X = [  5 -25  -5   9   8   4 -47  28 -11 -12  38  -2 -19 -11 -11  45]
The entry just left of 45 -> -11
Which number is the entry just right of -12?
A: 38
The entry just right of the smallest entry is 28
The minimum: -47

m =
[[148 170 165  50  79 174 172 153 106 209  55]
 [188 129  52 195 166 136 175 142 114 112 150]
 [ 58 112  99 166 212 130  97 160 108  44 160]
 [164 173 131  89 129 194 186 184 136 181  50]]
Rows and columns are numbered from 1.
The entry just right of 175 -> 142
The entry at row 1, column 2 -> 170
Give the minimum.
A: 44
Give the entry in row 2 and column 1.
A: 188
The entry at row 3, column 1: 58
Give the entry just right of the smallest entry.
A: 160
The largest entry: 212
The entry at row 1, column 1 is 148
The entry just left of 175 is 136
Give the entry just right of the largest entry.
A: 130
Give the entry just left of 212.
A: 166
Give the bottom-left entry.
A: 164
Give the entry directly below the smallest entry.
A: 181
Give the entry just left of 150.
A: 112
Give the entry just left of 184.
A: 186

data =
26 -5 -24 -1 -9 9 -4 0 -6 -19
-25 -1 3 5 -10 -6 3 -2 2 5
1 5 14 -25 1 17 -1 6 9 -7
20 5 5 -19 1 -6 0 6 6 5
-4 -5 -18 -6 6 12 -1 5 14 -4
-15 -5 16 -10 -5 -5 -5 2 12 8
5 5 -4 9 2 7 3 -3 10 -5
-40 6 -2 23 2 -7 -1 -7 3 10
-16 3 -16 18 -3 8 2 -12 10 0
5 2 14 -15 4 -17 -3 -3 11 -11
-22 1 -7 -6 -1 1 4 4 -3 4
-10 -6 9 2 6 2 2 4 -2 -10
Counting starts at 1.
The entry in row 3 and column 2 is 5
The entry at row 2, column 2: -1
The largest entry -> 26
The entry at row 2, column 1 is -25
The bottom-right entry is -10
Find the entry in the bottom-left corner.
Answer: -10
Find the entry in row 1 and column 3.
Answer: -24
The entry in the top-right corner: -19
The entry in row 1 and column 2 is -5
Find the entry in row 3 and column 3.
Answer: 14
The entry directly above the smallest entry is 5
The entry directly above -22: 5
The entry in row 3 and column 1: 1

-7 -1 -2 -8 -1 -3 -8 7 -39 8
Report the second entry from the left.
-1
The smallest entry: -39
Report the 3rd entry from the left.
-2
Report the third entry from the right.
7

B = (-22, -22, -10, 17, -35, -13, 9, -49, -18, 46)
The entry just right of -49: -18
The entry just left of -10 -> -22
The entry just left of the smallest entry: 9
The entry just right of -35 -> -13
The entry just left of -13 is -35

[[568 687 593 548 394]
 [663 548 696 492 360]
 [724 541 485 595 313]
 [538 599 528 463 429]
 [742 872 651 734 563]
 [535 694 610 361 412]
 [645 676 498 521 442]
 [220 656 346 524 215]
 [625 562 562 554 521]
 [669 605 492 640 368]
 [617 702 612 498 484]
 [688 623 565 479 508]
 [607 612 623 378 783]
 [605 563 580 644 455]
 [464 710 505 380 805]
 [642 662 714 408 384]]
Rows and columns are numbered from 1.
The minimum is 215
Report the entry at row 2, column 1.
663
Report the entry just right of 528.
463
The entry in row 1 and column 1 is 568
Report the entry at row 3, column 1.
724
The entry directly above 694: 872
Report the entry in the top-right corner.
394
Report the entry at row 3, column 2.
541
The entry directly above 484: 368
The entry in row 1 and column 3: 593
The entry in row 1 and column 2 is 687
Report the bottom entry of the column that holds the largest entry.
662
The entry just right of 346: 524
The entry in the bottom-left corner -> 642
Report the entry directly above 688.
617
The entry just left of the largest entry -> 742
Report the entry directly above 644.
378
The entry directly above 607 -> 688
Report the entry directly below 696.
485
The bottom-right entry: 384
Report the entry directly above the smallest entry.
442

Read these off the grid that follows. Counting starts at 1.
1) Which number is the entry directly above -25.40?
2) Which number is the top-right entry?
3) Which number is the entry just right of the largest entry?
4) Which number is the entry just right of -15.89?
5) Which number is the entry at row 3, column 3?
6) Which number is the entry directly below the largest entry?
7) Which number is the entry in the top-left corner?
8) Which number is the entry just left of the largest entry?
[[  2.79  -9.93   6.03 -16.83 -25.43 -12.61 -10.34 -20.91]
 [-13.84 -20.75   1.25   7.61   1.77 -13.38 -12.29 -19.11]
 [-12.80 -17.43   2.44   7.05  -0.29 -15.89 -12.73 -18.88]
 [  0.86  -6.72 -11.25   3.02 -22.80 -17.97   0.08 -12.02]
 [  0.41 -12.54   3.84 -16.14 -23.65 -12.15 -17.11 -22.61]
 [-20.09  -3.00  -8.05 -14.30  -8.63  -4.80 -15.97   9.00]
 [-12.38 -19.88   6.02  10.08   2.51 -15.25 -14.17 -21.66]
 [-26.64  -0.45   1.28 -21.59   3.72   5.92  -7.82  16.65]
 [-10.76 -20.28   8.98   6.05   3.83  -8.45  -9.42 -21.46]
 [  8.04 -12.25 -22.14  21.61  14.78  -7.04  -2.02  -5.44]
 [-22.58  10.57   9.77 -19.47   0.31  14.17   3.84  15.30]
 [-12.92 -23.70   6.95  12.20   5.78 -13.50 -15.83 -20.64]
 [  5.00 -14.36   1.35 -13.21 -24.71 -15.41 -14.72 -25.40]
 [-16.83   6.30 -11.18 -15.41 -15.56 -11.11 -14.36   2.93]]
1) -20.64
2) -20.91
3) 14.78
4) -12.73
5) 2.44
6) -19.47
7) 2.79
8) -22.14

x = 4128  7134  8203  4330  5754  8579  6954  6721  2871  6212  3318
What is the second entry from the left?
Answer: 7134
What is the entry just right of 5754?
Answer: 8579
What is the entry just left of the centre entry?
Answer: 5754
What is the last entry?
Answer: 3318
What is the third entry from the end?
Answer: 2871

A =
1 -36 19 -1
6 -36 39 -17
3 -32 24 -10
-2 -26 -8 14
-2 -28 -7 15
Rows and columns are numbered from 1.
Read off the entry in the bottom-left corner.
Answer: -2
Read off the bottom-right entry.
Answer: 15
Read off the entry directly below -10.
Answer: 14
Read off the entry at row 1, column 3.
Answer: 19
The entry in row 1 and column 2 -> -36
Read off the entry at row 2, column 1.
Answer: 6
Read off the entry just right of the largest entry.
Answer: -17
Read off the top-right entry.
Answer: -1
